Below is a small trained network, with its code and all its weights. Each question gives an input and a class and asks what happens when units are switched off, that is, made to give their printed mean instead of their output.

import numpy as np


def w(rows, s, z=0):
    codes = np.array(rows[::2]) - 128.0
    scale = np.full(codes.shape[1], s)
    scale[-1] = z or s
    return codes * scale


def f(y):
    return np.maximum(y, 0)


def log_softmax(a):
    a = a - a.max(-1, keepdims=True)
    return a - np.log(np.exp(a).sum(-1, keepdims=True))


def net(x, mask):
    res = np.array(x, float).reshape(1, 2) / 4 @ E
    y = f(res @ A[0][:, :-1].T + A[0][:, -1])
    res = res + np.where(mask, y, B[0][:, -1]) @ B[0][:, :-1]
    return log_softmax(res[-1] @ U[:, :-1].T + U[:, -1])


A, B = {}, {}
E = w([
[92,123,160,132,69,215,62,158],'x0',
[210,222,250,139,95,68,110,179],'x1',
],0.015)
A[0] = w([
[151,127,170,168,88,219,65,120,74],'neuron 1',
[148,93,24,90,62,170,131,13,194],'neuron 2',
[147,197,170,97,102,77,85,125,121],'neuron 3',
[146,90,174,58,166,90,203,126,88],'neuron 4',
[53,121,170,115,2,228,54,148,124],'neuron 5',
[123,172,121,163,254,53,152,59,97],'neuron 6',
[161,204,212,125,152,187,139,174,72],'neuron 7',
[45,32,69,174,138,101,148,102,70],'neuron 8',
[104,100,58,78,189,160,144,30,103],'neuron 9',
[176,131,76,199,248,16,167,123,85],'neuron 10',
[138,98,108,109,161,95,141,204,105],'neuron 11',
[179,168,196,143,79,46,100,137,108],'neuron 12',
[103,154,85,119,162,50,196,82,193],'neuron 13',
[184,172,189,145,103,53,121,100,75],'neuron 14',
[141,144,160,141,126,88,131,169,183],'neuron 15',
[104,149,33,131,148,188,150,91,78],'neuron 16',
[83,108,184,155,146,133,119,86,247],'neuron 17',
[98,133,174,130,138,92,107,119,225],'neuron 18',
],0.0085,0.012)
B[0] = w([
[106,99,143,160,158,215,134,189,182],'neuron 1',
[149,211,68,99,139,67,182,142,243],'neuron 2',
[163,162,126,97,216,128,165,116,200],'neuron 3',
[107,108,220,200,106,187,156,255,155],'neuron 4',
[63,167,182,226,117,190,174,122,249],'neuron 5',
[92,144,217,202,85,239,108,158,188],'neuron 6',
[156,119,169,124,180,121,164,156,190],'neuron 7',
[142,55,129,52,163,135,196,211,203],'neuron 8',
[132,140,119,72,162,129,164,156,215],'neuron 9',
[79,150,222,193,72,210,206,140,204],'neuron 10',
[141,142,153,134,85,177,123,197,138],'neuron 11',
[139,133,91,116,208,118,150,186,223],'neuron 12',
[28,206,89,195,122,172,71,71,216],'neuron 13',
[180,54,148,83,160,130,162,195,198],'neuron 14',
[193,156,51,94,149,63,138,80,199],'neuron 15',
[195,94,143,85,173,113,226,220,186],'neuron 16',
[137,191,55,152,110,85,105,28,219],'neuron 17',
[129,200,51,141,137,26,120,54,202],'neuron 18',
],0.0076,0.016)
U = w([
[176,97,111,44,227,104,177,210,74],'0',
[84,136,176,237,109,224,132,157,110],'1',
[114,178,23,135,133,47,79,1,254],'2',
[153,60,163,100,76,122,85,152,95],'3',
],0.0095,0.0062)

Each question gives the input, the list of numbers given to net, and the class t.
The units are the neurons (one row each of A and B). Each row of codes is followed by its name. A weight is (code - 128) times the scale printed after its matrix; where a second scale follows, it is the last column's (A, B and U).
mask holds one flag per neuron, in row order. A switched-off neuron (its flag False) gives its mean, the last column of its row in B, instead of its output. The means were averaged over made-up inputs and are rounded, as every weight is.
A unit's drop is (log p(t) with every unit on - log p(t) with that unit switched off) / (log p(t) with every unit on - log p(t) with every unit switched off).
unit that matters most: the unit with the biggest drop
top k neurons: the k neurons with the biggest drops, biggest first
drop of u: that unit's drop, to one decimal
input [-2,3], class 2: unit that matters most => neuron 8
input [2,-3], class 2: top 2 neurons => neuron 14; neuron 12
input [-7,-6], class 1: top 3 neurons => neuron 13; neuron 10; neuron 6
input [5,5], class 0: top 3 neurons => neuron 13; neuron 10; neuron 6
input [-5,4], class 1: top 2 neurons => neuron 10; neuron 6
input [-7,5], class 1: top 2 neurons => neuron 10; neuron 6
input [-4,-3], class 1: top 4 neurons => neuron 13; neuron 10; neuron 6; neuron 15
input [-4,1], class 1: top 3 neurons => neuron 10; neuron 6; neuron 2
input [-4,-1], class 1: drop of neuron 6 => 0.3
input [3,4], class 0: drop of neuron 7 => 0.2
input [6,-6], class 0: drop of neuron 2 => 0.5
